Below are the code and all the weights of a small trained network. Each question names an input and a class and asks about switching units off, where a switched-off unit gives its printed mean instead of its output.

import numpy as np


def w(rows, s, z=0):
    codes = np.array(rows[::2]) - 128.0
    scale = np.full(codes.shape[1], s)
    scale[-1] = z or s
    return codes * scale


def f(y):
    return y / 2 * (1 + np.tanh(0.7978845608 * (y + 0.044715 * y**3)))


def log_softmax(a):
    a = a - a.max(-1, keepdims=True)
    return a - np.log(np.exp(a).sum(-1, keepdims=True))


def net(x, mask):
    res = np.array(x, float).reshape(1, 4) / 4 @ E
    y = f(res @ A[0][:, :-1].T + A[0][:, -1])
    res = res + np.where(mask, y, B[0][:, -1]) @ B[0][:, :-1]
    return log_softmax(res[-1] @ U[:, :-1].T + U[:, -1])


A, B = {}, {}
E = w([
[92,255,192,121,148,103,149,146],'x0',
[184,183,44,63,186,196,142,117],'x1',
[142,78,212,126,175,148,182,111],'x2',
[97,121,158,54,56,171,108,78],'x3',
],0.0098)
A[0] = w([
[170,181,56,126,135,159,159,123,98],'neuron 0',
[255,158,110,63,156,186,117,172,39],'neuron 1',
[96,249,161,140,147,58,127,182,149],'neuron 2',
[191,63,77,135,82,125,96,146,138],'neuron 3',
[133,70,235,166,134,87,133,195,174],'neuron 4',
[39,96,122,243,51,70,36,189,111],'neuron 5',
[188,152,112,143,131,81,115,235,214],'neuron 6',
[97,147,124,44,41,146,75,153,157],'neuron 7',
[200,46,114,115,66,87,105,161,93],'neuron 8',
[159,27,113,165,167,167,87,122,191],'neuron 9',
[138,121,102,217,194,94,244,198,3],'neuron 10',
[84,100,221,64,103,239,99,59,126],'neuron 11',
[142,186,180,133,92,114,125,208,65],'neuron 12',
[65,221,190,52,166,81,244,73,116],'neuron 13',
[149,125,72,188,171,79,58,233,159],'neuron 14',
[127,54,223,83,229,153,246,128,147],'neuron 15',
[152,115,137,128,248,200,183,149,217],'neuron 16',
[163,111,128,193,208,96,173,199,66],'neuron 17',
[185,165,123,204,149,88,168,189,114],'neuron 18',
],0.0081,0.0035)
B[0] = w([
[67,160,171,139,165,213,156,113,191],'neuron 0',
[94,174,191,173,144,224,224,96,202],'neuron 1',
[107,71,118,17,197,76,174,148,234],'neuron 2',
[153,92,150,34,177,124,156,142,190],'neuron 3',
[55,223,143,159,154,192,130,120,229],'neuron 4',
[81,185,162,118,171,244,164,112,255],'neuron 5',
[105,132,63,118,95,97,97,107,186],'neuron 6',
[135,175,3,151,61,85,95,88,217],'neuron 7',
[78,117,147,74,198,139,200,104,176],'neuron 8',
[144,65,130,41,170,51,147,113,203],'neuron 9',
[182,134,70,172,68,43,182,48,191],'neuron 10',
[169,189,63,196,34,76,154,71,213],'neuron 11',
[112,115,150,93,197,131,195,125,163],'neuron 12',
[120,43,126,55,151,71,166,88,231],'neuron 13',
[103,187,46,140,109,72,96,68,201],'neuron 14',
[61,170,36,79,157,140,21,142,234],'neuron 15',
[65,211,115,137,129,132,116,125,217],'neuron 16',
[161,189,53,140,49,99,171,56,191],'neuron 17',
[142,145,68,98,93,116,124,59,183],'neuron 18',
],0.0077,0.0085)
U = w([
[155,139,86,148,43,76,145,37,118],'0',
[135,41,136,24,203,91,209,118,79],'1',
[79,197,171,185,176,240,211,109,80],'2',
[73,156,69,86,154,138,14,125,240],'3',
[136,142,109,135,140,99,129,156,183],'4',
[190,56,180,215,172,93,94,254,3],'5',
[225,79,208,221,188,87,95,249,3],'6',
[176,91,205,233,169,107,101,195,3],'7',
],0.0091,0.005)

Each question gives the input, the list of numbers given to net, and the class t.
The units are the neurons (one row each of A and B). Each row of codes is followed by its name. A weight is (code - 128) times the scale printed after its matrix; where a second scale follows, it is the last column's (A, B and U).
mask holds one flag per neuron, in row order. A switched-off neuron (its flag False) gives its mean, the last column of its row in B, instead of its output. The means were averaged over made-up inputs and are rounded, as every weight is.
A unit's drop is (log p(t) with every unit on - log p(t) with that unit switched off) / (log p(t) with every unit on - log p(t) with every unit switched off).
The circuit of an input: a set's keep is (log p(t) with only the set's units on - log p(t) with every unit switched off) / (log p(t) with every unit on - log p(t) with every unit switched off). Starting from the 12 units with the biggest drops (on a tie, the unit counted first), units are removed one at a time, each time the one whose removal leaves the highest keep (on an exact tie, the one counted first), for as long as the keep stays at least 0.8.
circuit, biggest first: the units of the circuit, biggest drop first
most important unit: the unit with the biggest drop
top k neurons: the k neurons with the biggest drops, biggest first
drop of u: that unit's drop, to one decimal
input [1,-8,3,5], class 2: circuit, biggest first -> neuron 4
input [-7,6,-3,0], class 1: top 2 neurons -> neuron 9; neuron 3
input [-1,1,3,-6], class 0: top 2 neurons -> neuron 10; neuron 17
input [5,5,-3,-5], class 0: circuit, biggest first -> neuron 5; neuron 15
input [-8,7,-8,1], class 1: top 2 neurons -> neuron 3; neuron 9
input [-5,7,-2,-6], class 2: top 3 neurons -> neuron 1; neuron 0; neuron 7
input [4,6,8,-5], class 3: top 2 neurons -> neuron 15; neuron 16
input [7,7,5,7], class 0: top 3 neurons -> neuron 11; neuron 13; neuron 5
input [3,-7,8,0], class 3: top 4 neurons -> neuron 15; neuron 1; neuron 0; neuron 13
input [-7,-2,8,-6], class 3: top 3 neurons -> neuron 15; neuron 4; neuron 16
input [6,-5,-5,5], class 1: circuit, biggest first -> neuron 2; neuron 13
input [-3,8,-5,-6], class 2: top 2 neurons -> neuron 1; neuron 0
input [-5,-3,8,8], class 0: top 2 neurons -> neuron 11; neuron 5
input [-8,6,-2,-8], class 0: most important unit -> neuron 14
input [-1,-5,2,-3], class 2: top 3 neurons -> neuron 4; neuron 5; neuron 7
input [-3,6,5,4], class 2: drop of neuron 10 -> 0.1
input [-2,-4,6,-5], class 3: drop of neuron 11 -> 0.4
input [-2,7,5,1], class 2: drop of neuron 1 -> 1.3
